Below are the code and all the weights of a small trained network. Each question names an input and a class and asks about switching units off, where a switched-off unit gives its printed mean instead of its output.

import numpy as np


def w(rows, s, z=0):
    codes = np.array(rows[::2]) - 128.0
    scale = np.full(codes.shape[1], s)
    scale[-1] = z or s
    return codes * scale


def norm(h):
    return h / np.sqrt((h * h).mean(-1, keepdims=True) + 1e-5)


def f(y):
    return np.maximum(y, 0)


def log_softmax(a):
    a = a - a.max(-1, keepdims=True)
    return a - np.log(np.exp(a).sum(-1, keepdims=True))


def net(x, mask):
    res = np.array(x, float).reshape(1, 8) / 4 @ E
    u = 0
    for l in range(3):
        y = f(norm(res) @ A[l][:, :-1].T + A[l][:, -1])
        res = res + np.where(mask[u : u + 10], y, B[l][:, -1]) @ B[l][:, :-1]
        u += 10
    return log_softmax(norm(res)[-1] @ U[:, :-1].T + U[:, -1])


A, B = {}, {}
E = w([
[128,132,127,128],'x0',
[128,128,128,128],'x1',
[129,127,129,129],'x2',
[149,159,73,253],'x3',
[18,162,175,173],'x4',
[129,129,129,128],'x5',
[128,126,128,129],'x6',
[195,189,219,162],'x7',
],0.013)
A[0] = w([
[179,190,152,185,4],'0.n1',
[158,63,23,145,26],'0.n2',
[178,113,120,106,246],'0.n3',
[106,101,125,46,88],'0.n4',
[94,95,9,211,81],'0.n5',
[27,88,75,129,75],'0.n6',
[70,138,113,185,21],'0.n7',
[157,153,253,87,48],'0.n8',
[15,185,150,153,216],'0.n9',
[59,88,97,41,135],'0.n10',
],0.015,0.0042)
B[0] = w([
[144,3,131,189,189],'0.n1',
[56,145,47,121,206],'0.n2',
[172,137,116,57,207],'0.n3',
[168,90,158,166,193],'0.n4',
[135,250,124,67,243],'0.n5',
[221,220,184,174,221],'0.n6',
[186,188,179,107,173],'0.n7',
[102,192,108,45,213],'0.n8',
[123,140,218,154,254],'0.n9',
[149,58,126,242,235],'0.n10',
],0.013,0.0091)
A[1] = w([
[94,168,105,174,76],'1.n1',
[130,18,52,152,61],'1.n2',
[60,157,111,245,95],'1.n3',
[224,200,122,219,121],'1.n4',
[182,178,134,165,38],'1.n5',
[99,152,163,235,88],'1.n6',
[240,107,99,241,111],'1.n7',
[78,138,178,148,163],'1.n8',
[67,169,110,83,56],'1.n9',
[97,147,45,125,4],'1.n10',
],0.012,0.0037)
B[1] = w([
[205,146,145,112,147],'1.n1',
[108,33,89,80,160],'1.n2',
[211,127,169,123,173],'1.n3',
[113,6,81,108,255],'1.n4',
[139,81,59,83,177],'1.n5',
[210,104,207,191,203],'1.n6',
[26,7,104,40,237],'1.n7',
[44,155,191,152,176],'1.n8',
[136,65,90,152,147],'1.n9',
[2,152,83,157,148],'1.n10',
],0.0089,0.0097)
A[2] = w([
[155,74,163,152,114],'2.n1',
[79,119,93,71,78],'2.n2',
[48,171,244,139,48],'2.n3',
[71,235,156,179,2],'2.n4',
[163,63,180,184,47],'2.n5',
[122,199,143,203,31],'2.n6',
[99,183,103,78,75],'2.n7',
[8,166,145,106,69],'2.n8',
[143,177,60,131,16],'2.n9',
[130,217,147,165,139],'2.n10',
],0.015,0.0055)
B[2] = w([
[101,175,94,178,228],'2.n1',
[172,90,210,179,176],'2.n2',
[66,116,53,131,253],'2.n3',
[172,63,130,7,191],'2.n4',
[109,172,117,190,237],'2.n5',
[226,89,137,75,181],'2.n6',
[139,149,134,237,179],'2.n7',
[60,128,102,139,156],'2.n8',
[100,156,112,147,166],'2.n9',
[135,95,87,92,220],'2.n10',
],0.014,0.0068)
U = w([
[145,3,79,123,73],'0',
[223,176,184,51,252],'1',
[114,113,213,231,190],'2',
[6,170,179,60,33],'3',
[110,188,29,123,54],'4',
],0.023,0.0028)

Each question gives the input, the list of numbers given to net, and the class t.
The units are the neurons (one row each of A and B). Each row of codes is followed by its name. A weight is (code - 128) times the scale printed after its matrix; where a second scale follows, it is the last column's (A, B and U).
mask holds one flag per neuron, layer by layer. A switched-off neuron (its flag False) gives its mean, the last column of its row in B, instead of its output. The means were averaged over made-up inputs and are rounded, as every weight is.
A unit's drop is (log p(t) with every unit on - log p(t) with that unit switched off) / (log p(t) with every unit on - log p(t) with every unit switched off).
The circuit of an input: a set's keep is (log p(t) with only the set's units on - log p(t) with every unit switched off) / (log p(t) with every unit on - log p(t) with every unit switched off). Starting from the 12 units with the biggest drops (on a tie, the unit counted first), units are removed one at a time, each time the one whose removal leaves the highest keep (on an exact tie, the one counted first), for as long as the keep stays at least 0.8.
circuit, biggest first: the units of the circuit, biggest drop first
most important unit: the unit with the biggest drop
top k neurons: the k neurons with the biggest drops, biggest first
top k neurons in layer l: the k neurons of layer l with the biggest drops, biggest first
drop when u is switched off: that unit's drop, to one decimal
input [-4,-2,8,0,1,-1,-8,7], class 3: circuit, biggest first	0.n8, 0.n6
input [-2,6,-2,4,0,-2,-2,-8], class 4: circuit, biggest first	0.n5
input [8,2,4,7,0,-1,-7,7], class 0: top 4 neurons	1.n7, 0.n9, 1.n4, 0.n6
input [8,0,-7,1,0,2,5,7], class 0: top 3 neurons	0.n1, 0.n9, 0.n5
input [-2,-2,-8,1,-4,7,-2,-7], class 4: top 3 neurons	0.n2, 0.n5, 0.n1
input [5,7,7,1,-4,3,6,-8], class 4: top 3 neurons in layer 0	0.n2, 0.n5, 0.n1
input [7,-2,3,-4,0,-4,6,1], class 1: top 2 neurons in layer 1	1.n4, 1.n7
input [0,4,-7,0,6,-7,0,-8], class 2: top 3 neurons	0.n10, 0.n8, 1.n4
input [-1,-7,-7,0,5,-6,-2,3], class 3: top 3 neurons	0.n10, 0.n8, 2.n3
input [3,-3,0,0,6,-1,-1,2], class 3: top 2 neurons in layer 0	0.n10, 0.n4
input [-5,4,3,1,4,-1,-6,-5], class 1: top 2 neurons	0.n5, 0.n1
input [7,-7,6,8,3,-4,2,-5], class 1: drop when 1.n6 is switched off	0.0
input [4,4,-7,0,1,-2,7,-6], class 2: drop when 0.n10 is switched off	1.3
input [0,8,1,1,-5,-7,-7,-1], class 4: most important unit	0.n2
input [-2,0,-8,-1,7,-6,7,-8], class 2: drop when 0.n10 is switched off	0.9
input [4,8,8,-1,7,-8,-5,7], class 3: top 3 neurons	0.n8, 0.n10, 2.n3
